Here is a tiny trained network, its code and every weight. The questions are about switching its units off for an input and a target symbol, where a switched-off unit gives its printed mean instead of its output.

import numpy as np


def w(rows, s, z=0):
    codes = np.array(rows[::2]) - 128.0
    scale = np.full(codes.shape[1], s)
    scale[-1] = z or s
    return codes * scale


def norm(h):
    return h / np.sqrt((h * h).mean(-1, keepdims=True) + 1e-5)


def f(y):
    return y / 2 * (1 + np.tanh(0.7978845608 * (y + 0.044715 * y**3)))


def softmax(a):
    e = np.exp(a - a.max(-1, keepdims=True))
    return e / e.sum(-1, keepdims=True)


def log_softmax(a):
    a = a - a.max(-1, keepdims=True)
    return a - np.log(np.exp(a).sum(-1, keepdims=True))


def net(x, mask):
    ids = ['αδελμστω'.index(c) for c in x.split()]
    T = len(ids)
    res = E[ids] + P[:T]
    u = 0
    for l in range(2):
        r = norm(res)
        for j in range(2):
            rows = slice(2 * j, 2 * j + 2)
            q, k, v = (r @ M[l][rows].T for M in (Q, K, V))
            z = softmax(np.where(np.tri(T) > 0, q @ k.T / 2**0.5, -1e9)) @ v
            o = O[l][rows]
            res = res + np.where(mask[u + j], z, o[:, -1]) @ o[:, :-1]
        u += 2
        y = f(norm(res) @ A[l][:, :-1].T + A[l][:, -1])
        res = res + np.where(mask[u : u + 4], y, B[l][:, -1]) @ B[l][:, :-1]
        u += 4
    return log_softmax(norm(res)[-1] @ U[:, :-1].T + U[:, -1])


Q, K, V, O, A, B = {}, {}, {}, {}, {}, {}
E = w([
[128,136,125,116,112,109,135,126],'α',
[129,135,128,133,115,109,132,144],'δ',
[112,157,4,186,150,254,80,86],'ε',
[133,112,122,122,132,106,125,125],'λ',
[130,115,119,120,125,114,134,148],'μ',
[125,131,118,103,129,116,138,135],'σ',
[122,137,127,114,120,120,131,155],'τ',
[127,131,125,135,143,106,133,134],'ω',
],0.0089)
P = w([
[192,145,142,123,139,130,178,124],'0',
[68,140,135,106,114,68,126,120],'1',
[162,122,127,125,122,104,74,131],'2',
[215,141,203,117,152,155,181,107],'3',
[216,136,151,128,136,142,101,127],'4',
[70,149,97,129,129,52,101,121],'5',
[164,143,105,142,130,109,69,131],'6',
[242,154,182,139,168,160,178,112],'7',
[221,144,128,146,139,150,102,129],'8',
[88,156,69,152,135,59,62,132],'9',
[168,152,91,152,132,122,65,128],'10',
[252,160,148,157,162,174,157,120],'11',
[202,162,123,151,135,142,111,126],'12',
[125,162,76,165,127,93,69,130],'13',
],0.0028)
Q[0] = w([
[249,173,103,100,148,79,127,169],'0.h0',
[183,113,221,145,142,234,187,95],'0.h0',
[100,119,157,150,132,150,119,159],'0.h1',
[160,138,102,127,130,140,90,121],'0.h1',
],0.012)
K[0] = w([
[98,147,4,170,113,193,62,100],'0.h0',
[24,114,111,109,111,21,103,150],'0.h0',
[136,137,173,78,124,57,155,160],'0.h1',
[159,118,104,159,145,116,67,126],'0.h1',
],0.011)
V[0] = w([
[119,100,140,204,50,154,142,189],'0.h0',
[155,112,126,129,2,96,143,14],'0.h0',
[173,128,131,106,112,95,62,92],'0.h1',
[145,113,81,156,176,169,49,98],'0.h1',
],0.0038)
O[0] = w([
[145,144,134,84,247,94,154,229,8],'0.h0',
[224,153,1,144,93,86,142,118,67],'0.h0',
[118,129,191,129,119,125,130,209,239],'0.h1',
[92,125,112,172,101,128,206,144,165],'0.h1',
],0.0045,0.0014)
A[0] = w([
[110,64,40,213,251,139,160,56,213],'0.n0',
[193,143,159,123,84,145,67,210,252],'0.n1',
[135,109,115,120,200,18,161,51,146],'0.n2',
[125,107,140,78,226,99,163,203,95],'0.n3',
],0.0028,0.003)
B[0] = w([
[102,162,168,121,16,250,109,167,157],'0.n0',
[50,116,139,181,154,128,204,62,254],'0.n1',
[135,127,199,124,75,123,112,252,153],'0.n2',
[126,144,110,163,164,137,101,79,136],'0.n3',
],0.0037,0.0032)
Q[1] = w([
[2,122,77,125,109,31,66,189],'1.h0',
[197,121,24,72,71,168,32,135],'1.h0',
[134,180,128,156,133,142,141,145],'1.h1',
[117,186,134,178,145,148,144,156],'1.h1',
],0.008)
K[1] = w([
[225,126,162,170,164,254,224,91],'1.h0',
[198,111,202,54,112,73,122,108],'1.h0',
[132,163,89,163,149,175,98,111],'1.h1',
[98,152,81,150,145,176,103,102],'1.h1',
],0.007)
V[1] = w([
[141,4,91,73,142,138,146,127],'1.h0',
[173,61,163,187,122,144,98,172],'1.h0',
[131,147,158,71,115,61,156,131],'1.h1',
[104,72,173,105,103,26,158,158],'1.h1',
],0.0046)
O[1] = w([
[100,252,135,179,141,149,155,123,2],'1.h0',
[190,127,199,112,97,172,234,169,61],'1.h0',
[151,107,151,193,133,193,181,110,187],'1.h1',
[189,136,143,144,177,174,180,78,204],'1.h1',
],0.0046,0.0014)
A[1] = w([
[230,152,3,149,78,159,110,165,2],'1.n0',
[142,120,115,129,148,234,153,89,79],'1.n1',
[100,125,66,26,100,164,140,168,164],'1.n2',
[189,96,84,176,160,141,181,111,216],'1.n3',
],0.0051,0.0016)
B[1] = w([
[72,65,173,169,148,3,172,154,139],'1.n0',
[52,121,149,190,68,73,115,162,187],'1.n1',
[82,175,139,175,152,163,133,137,159],'1.n2',
[122,159,92,77,127,136,100,156,253],'1.n3',
],0.0068,0.003)
U = w([
[106,144,90,160,67,177,51,44,171],'α',
[110,27,202,113,73,192,155,142,180],'δ',
[166,180,62,111,22,110,229,147,3],'ε',
[99,215,160,153,203,187,195,145,127],'λ',
[71,73,170,117,250,119,100,72,125],'μ',
[162,84,105,178,147,2,143,131,125],'σ',
[105,153,177,85,111,125,31,176,60],'τ',
[185,124,39,70,180,164,98,175,200],'ω',
],0.0097,0.0042)

Each question gives the input, a string of symbols that net reads in full, and the target symbol t.
The units are the heads (2 rows each of Q, K, V and O) and the neurons (one row each of A and B). Each row of codes is followed by its name. A weight is (code - 128) times the scale printed after its matrix; where a second scale follows, it is the last column's (O, A, B and U).
mask holds one flag per unit, layer by layer, with each layer's heads first. A switched-off unit (its flag False) gives its mean, the last column of its rows in O or B, instead of its output. The means were averaged over made-up inputs and are rounded, as every weight is.
A unit's drop is (log p(t) with every unit on - log p(t) with that unit switched off) / (log p(t) with every unit on - log p(t) with every unit switched off).
The circuit of an input: a set's keep is (log p(t) with only the set's units on - log p(t) with every unit switched off) / (log p(t) with every unit on - log p(t) with every unit switched off). Starting from all 12 units, units are removed one at a time, each time the one whose removal leaves the highest keep (on an exact tie, the one counted first), for as long as the keep stays at least 0.8.
circuit, biggest first: the units of the circuit, biggest drop first
unit that matters most: the unit with the biggest drop
k most important neurons: the k neurons with the biggest drops, biggest first
input σ ω ω λ μ ω σ δ μ α σ τ λ, target α: circuit, biggest first	1.n0
input δ δ α δ μ, target σ: circuit, biggest first	0.h0, 1.n0
input ω α ω λ ω σ μ α α, target λ: circuit, biggest first	0.h0, 1.h1
input μ ω ω σ α ω α α, target δ: circuit, biggest first	1.h0, 0.n2
input λ μ δ μ σ, target ω: 2 most important neurons	1.n3, 1.n2
input μ δ α λ ε ω α, target ε: circuit, biggest first	0.h1, 1.n1
input μ ω α, target λ: circuit, biggest first	1.h0, 1.h1
input σ σ μ, target α: circuit, biggest first	0.h0, 1.h0
input ω τ α λ σ σ δ, target α: 3 most important neurons	0.n1, 1.n0, 1.n3
input σ ω ε δ δ ω μ σ τ, target μ: 2 most important neurons	0.n1, 0.n0
input σ ω δ σ μ ω ε λ σ μ ω, target τ: circuit, biggest first	1.h1, 0.n0
input δ ω ε τ μ ω μ ε ε α δ ω δ λ, target δ: 2 most important neurons	1.n3, 0.n0
input σ δ σ σ λ ω τ ε μ τ λ μ δ, target σ: circuit, biggest first	1.h1, 0.n0, 1.n3
input λ ω ω ω ω ω λ τ, target δ: 2 most important neurons	1.n1, 1.n2
input δ ω σ σ σ ω μ σ, target δ: circuit, biggest first	0.h0, 1.h0
input δ δ σ δ λ, target α: circuit, biggest first	0.h0
input δ σ σ μ α σ λ σ λ τ, target α: 2 most important neurons	1.n0, 1.n2
input δ μ τ ω ω, target μ: 2 most important neurons	0.n3, 0.n1
input ω σ μ σ α ω δ μ τ σ τ σ ε α, target ε: 2 most important neurons	1.n1, 1.n0
input ω σ δ λ α δ, target ε: unit that matters most	1.h0
input μ ε σ α λ α σ α σ, target λ: 3 most important neurons	1.n2, 1.n1, 1.n3
input τ τ δ ω σ σ μ μ ω λ λ σ τ, target ε: 2 most important neurons	0.n1, 1.n3
